Here is a tiny trained network, its code and every weight. The questions are about switching its units off for an input and a class, where a switched-off unit gives its printed mean instead of its output.

import numpy as np


def w(rows, s, z=0):
    codes = np.array(rows[::2]) - 128.0
    scale = np.full(codes.shape[1], s)
    scale[-1] = z or s
    return codes * scale


def f(y):
    return y / 2 * (1 + np.tanh(0.7978845608 * (y + 0.044715 * y**3)))


def log_softmax(a):
    a = a - a.max(-1, keepdims=True)
    return a - np.log(np.exp(a).sum(-1, keepdims=True))


def net(x, mask):
    res = np.array(x, float).reshape(1, 4) / 4 @ E
    y = f(res @ A[0][:, :-1].T + A[0][:, -1])
    res = res + np.where(mask, y, B[0][:, -1]) @ B[0][:, :-1]
    return log_softmax(res[-1] @ U[:, :-1].T + U[:, -1])


A, B = {}, {}
E = w([
[140,247,101,82,38,106,212],'x0',
[211,162,130,254,86,118,127],'x1',
[128,129,128,128,127,128,128],'x2',
[202,192,138,81,104,116,9],'x3',
],0.0084)
A[0] = w([
[124,145,120,112,114,122,153,67],'N1',
[162,188,126,81,105,124,83,13],'N2',
[115,88,133,151,146,130,107,4],'N3',
[136,209,124,92,86,121,216,81],'N4',
[121,95,117,141,132,115,101,114],'N5',
[94,122,124,151,123,128,247,26],'N6',
[173,178,134,220,93,120,166,101],'N7',
[91,127,127,1,129,124,166,119],'N8',
],0.027,0.0038)
B[0] = w([
[101,80,144,112,147,141,136,156],'N1',
[141,172,194,60,68,96,124,207],'N2',
[142,102,163,141,171,138,81,179],'N3',
[135,40,202,174,210,152,106,252],'N4',
[114,93,180,140,130,136,188,168],'N5',
[154,188,188,55,61,95,108,231],'N6',
[101,159,4,153,120,139,153,244],'N7',
[111,161,9,170,118,135,150,249],'N8',
],0.023,0.02)
U = w([
[90,181,2,198,105,144,167,163],'0',
[126,44,214,191,189,164,103,220],'1',
[162,220,193,39,31,73,111,3],'2',
],0.0083,0.0019)

Each question gives the input, the list of numbers given to net, and the class t.
The units are the neurons (one row each of A and B). Each row of codes is followed by its name. A weight is (code - 128) times the scale printed after its matrix; where a second scale follows, it is the last column's (A, B and U).
mask holds one flag per neuron, in row order. A switched-off neuron (its flag False) gives its mean, the last column of its row in B, instead of its output. The means were averaged over made-up inputs and are rounded, as every weight is.
A unit's drop is (log p(t) with every unit on - log p(t) with that unit switched off) / (log p(t) with every unit on - log p(t) with every unit switched off).
The circuit of an input: a set's keep is (log p(t) with only the set's units on - log p(t) with every unit switched off) / (log p(t) with every unit on - log p(t) with every unit switched off). Starting from all 8 units, units are removed one at a time, each time the one whose removal leaves the highest keep (on an exact tie, the one counted first), for as long as the keep stays at least 0.8.
circuit, biggest first: the units of the circuit, biggest drop first
unit that matters most: the unit with the biggest drop
k most important neurons: the k neurons with the biggest drops, biggest first
drop when u is switched off: that unit's drop, to one decimal
input [-4,6,6,8], class 2: unit that matters most -> N2
input [-3,0,-4,1], class 1: 2 most important neurons -> N8, N7
input [-1,1,-8,2], class 2: circuit, biggest first -> N4, N8
input [-5,1,6,8], class 2: 2 most important neurons -> N4, N2
input [7,-6,-6,7], class 1: 2 most important neurons -> N4, N7
input [7,-2,4,-7], class 1: 2 most important neurons -> N4, N2
input [2,1,7,-1], class 1: 2 most important neurons -> N8, N2
input [2,-4,5,5], class 2: 2 most important neurons -> N2, N7
input [-3,6,6,7], class 2: 3 most important neurons -> N2, N8, N4
input [4,-2,-1,0], class 1: 2 most important neurons -> N4, N7
input [1,6,-6,8], class 2: 2 most important neurons -> N2, N8
input [0,-2,7,-7], class 2: drop when N6 is switched off -> 0.6
input [7,0,-8,5], class 1: drop when N4 is switched off -> 2.8
input [8,3,3,6], class 1: drop when N4 is switched off -> 3.5
input [5,-3,-4,-7], class 2: unit that matters most -> N6
